Below are the code and all the weights of a small trained network. Each question names an input and a target symbol and asks about switching units off, where a switched-off unit gives its printed mean instead of its output.

import numpy as np


def w(rows, s, z=0):
    codes = np.array(rows[::2]) - 128.0
    scale = np.full(codes.shape[1], s)
    scale[-1] = z or s
    return codes * scale


def norm(h):
    return h / np.sqrt((h * h).mean(-1, keepdims=True) + 1e-5)


def f(y):
    return np.maximum(y, 0)


def softmax(a):
    e = np.exp(a - a.max(-1, keepdims=True))
    return e / e.sum(-1, keepdims=True)


def log_softmax(a):
    a = a - a.max(-1, keepdims=True)
    return a - np.log(np.exp(a).sum(-1, keepdims=True))


def net(x, mask):
    ids = ['ΞΦγηλπ'.index(c) for c in x.split()]
    T = len(ids)
    res = E[ids] + P[:T]
    r = norm(res)
    for j in range(2):
        rows = slice(2 * j, 2 * j + 2)
        q, k, v = (r @ M[0][rows].T for M in (Q, K, V))
        z = softmax(np.where(np.tri(T) > 0, q @ k.T / 2**0.5, -1e9)) @ v
        o = O[0][rows]
        res = res + np.where(mask[j], z, o[:, -1]) @ o[:, :-1]
    y = f(norm(res) @ A[0][:, :-1].T + A[0][:, -1])
    res = res + np.where(mask[2:6], y, B[0][:, -1]) @ B[0][:, :-1]
    return log_softmax(norm(res)[-1] @ U[:, :-1].T + U[:, -1])


Q, K, V, O, A, B = {}, {}, {}, {}, {}, {}
E = w([
[100,108,87,128,112,168],'Ξ',
[153,124,65,133,93,161],'Φ',
[100,185,82,46,147,158],'γ',
[140,154,253,148,156,118],'η',
[155,155,184,79,72,120],'λ',
[106,133,81,94,114,119],'π',
],0.02)
P = w([
[136,85,185,129,118,137],'0',
[2,196,50,165,58,170],'1',
[143,112,139,63,214,118],'2',
[191,143,119,141,99,117],'3',
[56,151,126,225,71,137],'4',
[171,109,112,38,193,140],'5',
[171,117,79,137,83,107],'6',
[97,164,110,199,108,129],'7',
[119,109,102,81,174,156],'8',
[186,117,103,153,85,106],'9',
[125,189,62,162,129,139],'10',
[134,112,123,63,169,156],'11',
[193,116,111,156,85,110],'12',
],0.014)
Q[0] = w([
[99,195,107,210,44,136],'head 1',
[44,22,113,85,146,112],'head 1',
[209,137,128,120,1,75],'head 2',
[92,150,69,153,182,137],'head 2',
],0.0095)
K[0] = w([
[120,130,134,140,216,213],'head 1',
[115,246,111,133,213,92],'head 1',
[77,1,139,21,31,143],'head 2',
[165,163,81,169,151,114],'head 2',
],0.0082)
V[0] = w([
[138,93,120,83,32,19],'head 1',
[143,123,122,166,119,254],'head 1',
[85,162,68,68,153,83],'head 2',
[8,70,167,48,59,199],'head 2',
],0.0094)
O[0] = w([
[128,113,134,9,162,147,124],'head 1',
[92,140,80,163,196,134,195],'head 1',
[132,161,89,98,112,139,120],'head 2',
[90,108,122,127,87,187,254],'head 2',
],0.013,0.0054)
A[0] = w([
[129,249,123,113,115,139,146],'neuron 1',
[95,151,107,144,159,72,3],'neuron 2',
[121,131,73,103,137,133,133],'neuron 3',
[173,75,95,130,62,194,103],'neuron 4',
],0.013,0.0026)
B[0] = w([
[158,61,5,233,138,128,216],'neuron 1',
[102,132,88,104,139,188,141],'neuron 2',
[158,83,158,104,112,83,215],'neuron 3',
[170,103,126,123,186,128,253],'neuron 4',
],0.012,0.0067)
U = w([
[60,139,129,162,119,182,144],'Ξ',
[107,151,134,170,127,149,205],'Φ',
[162,132,157,185,122,79,250],'γ',
[129,126,144,167,247,102,53],'η',
[112,153,149,97,157,211,15],'λ',
[103,110,159,98,151,103,228],'π',
],0.012,0.0016)

Each question gives the input, a string of symbols that net reads in full, and the target symbol t.
The units are the heads (2 rows each of Q, K, V and O) and the neurons (one row each of A and B). Each row of codes is followed by its name. A weight is (code - 128) times the scale printed after its matrix; where a second scale follows, it is the last column's (O, A, B and U).
mask holds one flag per unit, heads first, then neurons. A switched-off unit (its flag False) gives its mean, the last column of its rows in O or B, instead of its output. The means were averaged over made-up inputs and are rounded, as every weight is.
A unit's drop is (log p(t) with every unit on - log p(t) with that unit switched off) / (log p(t) with every unit on - log p(t) with every unit switched off).
The circuit of an input: a set's keep is (log p(t) with only the set's units on - log p(t) with every unit switched off) / (log p(t) with every unit on - log p(t) with every unit switched off). Starting from all 6 units, units are removed one at a time, each time the one whose removal leaves the highest keep (on an exact tie, the one counted first), for as long as the keep stays at least 0.8.
units of the circuit, in order: the units of the circuit, biggest drop first
unit that matters most: the unit with the biggest drop
k most important neurons: the k neurons with the biggest drops, biggest first
heads that matter: for each layer, one digit per head in row order, 1 if its drop is at least 0.15 and else 0, layers parted by /
drop of u: that unit's drop, to one decimal
input π η η λ λ η, target λ: heads that matter -> 10
input η Φ λ λ η η η π Ξ, target π: unit that matters most -> neuron 1
input Φ Φ π η η η η γ Ξ π π η λ, target η: units of the circuit, in order -> neuron 4; head 1
input λ π Φ Ξ η Ξ γ Φ π, target π: heads that matter -> 00
input Ξ Φ λ η η γ η π Ξ λ π γ η, target Ξ: units of the circuit, in order -> head 2; head 1; neuron 4
input π Ξ γ η Φ γ λ η η γ π π λ, target λ: units of the circuit, in order -> head 2; head 1
input π η Φ, target π: 2 most important neurons -> neuron 3; neuron 1
input Ξ η η π, target Ξ: heads that matter -> 11
input π η η Ξ, target λ: heads that matter -> 01
input Ξ γ η η γ Φ η λ π Φ η Ξ, target η: heads that matter -> 01
input Φ π Φ π γ η Φ, target η: heads that matter -> 00
input Ξ η λ, target λ: heads that matter -> 01
input π Φ η Φ, target λ: units of the circuit, in order -> head 2; head 1
input η λ λ η Ξ η η η λ Ξ η γ, target η: heads that matter -> 01
input η π η π η η, target π: heads that matter -> 10
input π Ξ λ π π Φ π, target λ: heads that matter -> 11
input π λ η η η γ Ξ Ξ π Φ, target λ: heads that matter -> 01
input Φ π η η λ η γ π γ λ, target η: units of the circuit, in order -> head 1; neuron 4
input Ξ π η η π γ λ, target Ξ: most important neuron -> neuron 3
input η η η Φ η π γ, target γ: most important neuron -> neuron 3
input λ Ξ π η Φ π π Φ η η λ Ξ, target π: 2 most important neurons -> neuron 1; neuron 3
input η η Φ Φ η η π Φ Φ Ξ η Ξ, target η: drop of neuron 1 -> 0.2
